Here is a tiny trained network, its code and every weight. The questions are about switching its units off for an input and a target symbol, where a switched-off unit gives its printed mean instead of its output.

import numpy as np


def w(rows, s, z=0):
    codes = np.array(rows[::2]) - 128.0
    scale = np.full(codes.shape[1], s)
    scale[-1] = z or s
    return codes * scale


def softmax(a):
    e = np.exp(a - a.max(-1, keepdims=True))
    return e / e.sum(-1, keepdims=True)


def log_softmax(a):
    a = a - a.max(-1, keepdims=True)
    return a - np.log(np.exp(a).sum(-1, keepdims=True))


def net(x, mask):
    ids = ['Γαβηλξσ'.index(c) for c in x.split()]
    T = len(ids)
    res = E[ids] + P[:T]
    u = 0
    for l in range(3):
        r = res
        for j in range(3):
            rows = slice(3 * j, 3 * j + 3)
            q, k, v = (r @ M[l][rows].T for M in (Q, K, V))
            z = softmax(np.where(np.tri(T) > 0, q @ k.T / 3**0.5, -1e9)) @ v
            o = O[l][rows]
            res = res + np.where(mask[u + j], z, o[:, -1]) @ o[:, :-1]
        u += 3
    return log_softmax(res[-1] @ U[:, :-1].T + U[:, -1])


Q, K, V, O = {}, {}, {}, {}
E = w([
[124,90,245,194,134,110,112,136,52],'Γ',
[121,85,206,70,196,134,188,87,98],'α',
[221,233,209,86,114,65,60,212,78],'β',
[161,182,137,181,205,237,163,195,220],'η',
[67,103,182,86,42,235,14,86,184],'λ',
[114,214,254,153,90,50,227,103,125],'ξ',
[124,186,108,237,148,161,19,39,101],'σ',
],0.013)
P = w([
[75,102,133,154,153,93,62,164,196],'0',
[110,183,64,87,180,181,165,151,120],'1',
[203,63,53,183,62,128,163,126,159],'2',
[192,146,143,117,147,135,117,80,142],'3',
[53,185,75,147,142,190,142,206,100],'4',
[129,91,40,150,27,99,156,155,112],'5',
[193,178,195,118,153,136,98,72,127],'6',
[3,186,64,147,142,198,143,222,94],'7',
[104,109,28,126,27,67,160,155,96],'8',
[200,197,235,119,164,130,76,56,116],'9',
],0.013)
Q[0] = w([
[115,169,85,89,102,201,213,137,178],'L0H0',
[86,60,21,8,79,150,11,182,178],'L0H0',
[115,157,51,254,112,190,109,108,94],'L0H0',
[95,156,177,139,163,105,83,140,121],'L0H1',
[211,183,120,161,142,143,132,129,108],'L0H1',
[93,133,103,139,115,117,87,182,134],'L0H1',
[153,153,200,155,102,58,58,15,87],'L0H2',
[101,172,60,139,61,126,92,109,154],'L0H2',
[144,139,134,246,110,112,113,164,150],'L0H2',
],0.0099)
K[0] = w([
[92,127,120,126,177,203,218,116,251],'L0H0',
[130,119,57,82,80,172,45,148,189],'L0H0',
[89,153,114,247,196,151,96,95,123],'L0H0',
[129,192,137,143,156,149,132,139,152],'L0H1',
[156,115,186,119,170,110,95,96,144],'L0H1',
[82,149,114,143,147,115,81,140,141],'L0H1',
[131,150,132,138,108,111,110,57,77],'L0H2',
[97,198,28,64,101,183,140,84,93],'L0H2',
[201,233,108,115,150,148,101,129,185],'L0H2',
],0.011)
V[0] = w([
[156,165,182,137,163,115,50,249,228],'L0H0',
[113,87,126,108,144,160,171,119,146],'L0H0',
[1,54,143,119,157,23,73,163,89],'L0H0',
[133,199,103,112,169,121,158,75,157],'L0H1',
[77,162,116,119,194,118,107,127,147],'L0H1',
[218,130,140,71,63,199,167,78,97],'L0H1',
[104,126,119,62,138,156,118,153,61],'L0H2',
[153,131,212,163,126,188,159,82,70],'L0H2',
[179,159,132,105,91,132,89,85,180],'L0H2',
],0.0059)
O[0] = w([
[118,50,204,189,114,73,91,111,132,251],'L0H0',
[112,138,113,99,149,109,130,83,107,64],'L0H0',
[117,116,81,198,133,78,102,153,254,68],'L0H0',
[142,136,206,159,105,143,43,114,138,124],'L0H1',
[129,166,131,82,178,78,101,212,157,173],'L0H1',
[148,86,138,178,169,155,91,133,75,49],'L0H1',
[130,120,128,67,166,75,138,146,127,65],'L0H2',
[95,80,232,118,131,153,154,93,83,240],'L0H2',
[216,149,146,137,80,91,160,155,105,168],'L0H2',
],0.0058,0.0033)
Q[1] = w([
[174,58,195,60,143,110,143,98,121],'L1H0',
[94,136,171,2,73,199,97,120,108],'L1H0',
[194,96,116,149,55,117,113,87,193],'L1H0',
[82,72,134,103,11,118,117,189,72],'L1H1',
[64,163,149,59,70,36,108,146,179],'L1H1',
[209,77,107,189,95,89,169,64,175],'L1H1',
[79,114,127,199,113,102,143,182,194],'L1H2',
[20,165,73,137,118,185,116,202,36],'L1H2',
[174,63,9,151,65,114,185,144,165],'L1H2',
],0.0094)
K[1] = w([
[202,128,220,148,199,171,110,90,108],'L1H0',
[147,88,183,90,119,134,71,68,242],'L1H0',
[174,120,124,92,82,232,105,108,55],'L1H0',
[9,113,99,130,113,144,113,254,112],'L1H1',
[96,187,27,84,109,71,167,137,208],'L1H1',
[136,190,162,147,18,184,191,114,35],'L1H1',
[98,125,64,53,157,148,174,186,137],'L1H2',
[6,131,90,205,172,44,110,205,208],'L1H2',
[97,122,4,135,16,147,176,207,2],'L1H2',
],0.0083)
V[1] = w([
[152,119,114,133,132,70,113,95,154],'L1H0',
[83,112,77,132,160,94,113,88,181],'L1H0',
[62,188,133,85,2,135,126,189,149],'L1H0',
[83,61,114,184,77,118,149,171,76],'L1H1',
[143,72,113,138,151,126,72,220,107],'L1H1',
[93,150,101,154,117,78,126,139,198],'L1H1',
[166,141,169,158,140,148,213,181,155],'L1H2',
[154,121,148,201,152,230,100,170,140],'L1H2',
[98,50,149,74,122,157,154,175,198],'L1H2',
],0.0095)
O[1] = w([
[125,121,148,147,130,129,122,156,107,150],'L1H0',
[112,115,135,179,119,156,144,149,122,107],'L1H0',
[197,98,149,109,121,162,163,99,161,126],'L1H0',
[143,58,145,175,225,98,138,82,127,143],'L1H1',
[180,115,103,107,163,115,128,162,115,163],'L1H1',
[147,165,120,183,127,148,134,122,127,191],'L1H1',
[131,134,103,102,154,63,171,131,211,176],'L1H2',
[151,120,8,128,143,141,115,106,172,253],'L1H2',
[122,136,184,67,165,128,93,118,206,111],'L1H2',
],0.013,0.0063)
Q[2] = w([
[165,95,87,109,68,51,95,109,161],'L2H0',
[184,78,156,207,58,69,59,139,186],'L2H0',
[128,114,117,153,197,170,190,132,143],'L2H0',
[164,98,65,107,82,135,135,81,115],'L2H1',
[174,73,130,214,94,164,154,168,230],'L2H1',
[170,178,160,168,130,146,114,202,141],'L2H1',
[146,222,131,159,205,105,157,191,111],'L2H2',
[255,114,150,102,149,150,89,151,100],'L2H2',
[138,142,73,60,89,111,139,133,74],'L2H2',
],0.0081)
K[2] = w([
[185,122,110,154,76,68,86,93,170],'L2H0',
[143,80,151,246,100,97,79,179,172],'L2H0',
[130,127,145,151,183,176,115,148,140],'L2H0',
[116,122,43,89,161,191,118,76,111],'L2H1',
[145,99,112,173,116,254,151,185,227],'L2H1',
[188,144,149,198,82,75,56,146,220],'L2H1',
[107,119,113,140,158,83,75,214,132],'L2H2',
[237,138,161,134,56,72,57,99,152],'L2H2',
[111,152,38,74,94,50,148,130,82],'L2H2',
],0.0067)
V[2] = w([
[142,52,145,137,109,91,68,165,131],'L2H0',
[79,82,144,128,111,94,200,138,120],'L2H0',
[252,101,102,162,95,113,187,29,117],'L2H0',
[47,68,91,110,171,178,123,100,137],'L2H1',
[58,208,181,201,89,115,191,1,201],'L2H1',
[154,210,130,82,78,185,97,144,136],'L2H1',
[184,11,75,101,96,118,117,164,135],'L2H2',
[123,63,82,117,145,205,213,63,141],'L2H2',
[141,193,99,151,135,66,177,106,123],'L2H2',
],0.007)
O[2] = w([
[99,162,133,130,120,185,172,140,163,134],'L2H0',
[165,123,66,137,101,165,74,95,162,2],'L2H0',
[84,78,113,81,137,189,5,206,167,150],'L2H0',
[115,251,193,149,110,159,86,181,98,81],'L2H1',
[167,87,122,86,2,100,125,228,136,252],'L2H1',
[216,171,103,193,120,153,172,57,162,89],'L2H1',
[216,120,156,96,95,122,162,231,81,122],'L2H2',
[132,163,135,113,195,187,80,156,118,50],'L2H2',
[55,161,126,114,81,135,128,103,115,170],'L2H2',
],0.0073,0.0048)
U = w([
[47,109,153,107,181,86,158,145,90,255],'Γ',
[68,167,170,123,114,112,253,45,122,145],'α',
[165,46,82,149,179,46,210,58,96,88],'β',
[103,184,47,92,166,91,210,129,174,119],'η',
[178,122,195,125,135,137,165,80,112,120],'λ',
[140,103,122,99,71,67,206,144,101,39],'ξ',
[102,120,69,180,104,136,214,130,58,99],'σ',
],0.0053,0.0038)

Each question gives the input, a string of symbols that net reads in full, and the target symbol t.
The units are the heads (3 rows each of Q, K, V and O). Each row of codes is followed by its name. A weight is (code - 128) times the scale printed after its matrix; where a second scale follows, it is the last column's (O and U).
mask holds one flag per head, layer by layer. A switched-off head (its flag False) gives its mean, the last column of its rows in O, instead of its output. The means were averaged over made-up inputs and are rounded, as every weight is.
A unit's drop is (log p(t) with every unit on - log p(t) with that unit switched off) / (log p(t) with every unit on - log p(t) with every unit switched off).
The circuit of an input: a set's keep is (log p(t) with only the set's units on - log p(t) with every unit switched off) / (log p(t) with every unit on - log p(t) with every unit switched off). Starting from all 9 units, units are removed one at a time, each time the one whose removal leaves the highest keep (on an exact tie, the one counted first), for as long as the keep stays at least 0.8.
circuit, biggest first: the units of the circuit, biggest drop first
most important unit: the unit with the biggest drop
which heads matter: for each layer, one digit per head in row order, 1 if its drop is at least 0.15 and else 0, layers parted by /
drop of u: that unit's drop, to one decimal
input Γ Γ Γ Γ Γ η β σ, target Γ: most important unit : L2H1
input σ Γ σ Γ Γ σ σ η, target σ: which heads matter : 100 / 001 / 000
input Γ σ Γ σ σ α σ ξ, target Γ: which heads matter : 100 / 010 / 010
input λ β Γ α σ Γ ξ α, target λ: which heads matter : 000 / 101 / 000
input ξ ξ ξ ξ Γ λ σ ξ Γ ξ, target ξ: circuit, biggest first : [L2H1; L1H2]
input λ ξ λ Γ σ, target λ: which heads matter : 000 / 101 / 000
input Γ α Γ β β, target Γ: circuit, biggest first : [L2H1; L0H0; L1H1]
input ξ ξ Γ α Γ, target ξ: circuit, biggest first : [L2H1; L1H2; L1H1]
input Γ Γ λ η ξ η ξ β, target Γ: which heads matter : 100 / 010 / 010
input η λ Γ Γ Γ σ η, target η: which heads matter : 100 / 001 / 000
input λ Γ Γ Γ, target Γ: circuit, biggest first : [L1H0; L1H1; L2H1]
input Γ α ξ Γ Γ ξ β, target β: circuit, biggest first : [L1H0; L2H1; L1H2]
input λ σ β Γ η, target λ: circuit, biggest first : [L0H0; L1H0; L1H2]
input σ Γ ξ η β, target σ: circuit, biggest first : [L1H2]
input β σ α β η ξ η ξ, target β: which heads matter : 100 / 010 / 010
input Γ Γ β Γ η λ Γ ξ, target Γ: which heads matter : 110 / 010 / 010
input η η λ α Γ ξ α, target α: circuit, biggest first : [L1H1; L1H0; L2H0; L1H2]
input α λ α λ ξ σ Γ σ, target α: circuit, biggest first : [L1H2; L2H0; L0H0; L1H0]
input η ξ λ Γ σ Γ Γ λ, target η: which heads matter : 000 / 001 / 000
input Γ σ ξ, target α: most important unit : L0H0
input η β ξ Γ Γ Γ, target β: which heads matter : 010 / 010 / 000
input Γ Γ ξ λ ξ σ λ η, target Γ: circuit, biggest first : [L0H0; L2H1; L1H1]
input ξ Γ σ λ β, target ξ: which heads matter : 000 / 000 / 010
input λ λ η α, target α: which heads matter : 010 / 110 / 100
input Γ α λ Γ ξ ξ, target α: drop of L1H2 : 0.4
input Γ η η Γ λ, target Γ: drop of L1H1 : 0.3
input ξ Γ β η Γ ξ, target β: drop of L0H1 : 0.2
input σ β ξ α Γ Γ η, target η: drop of L2H2 : 0.0
input Γ β ξ σ Γ Γ, target β: most important unit : L1H1
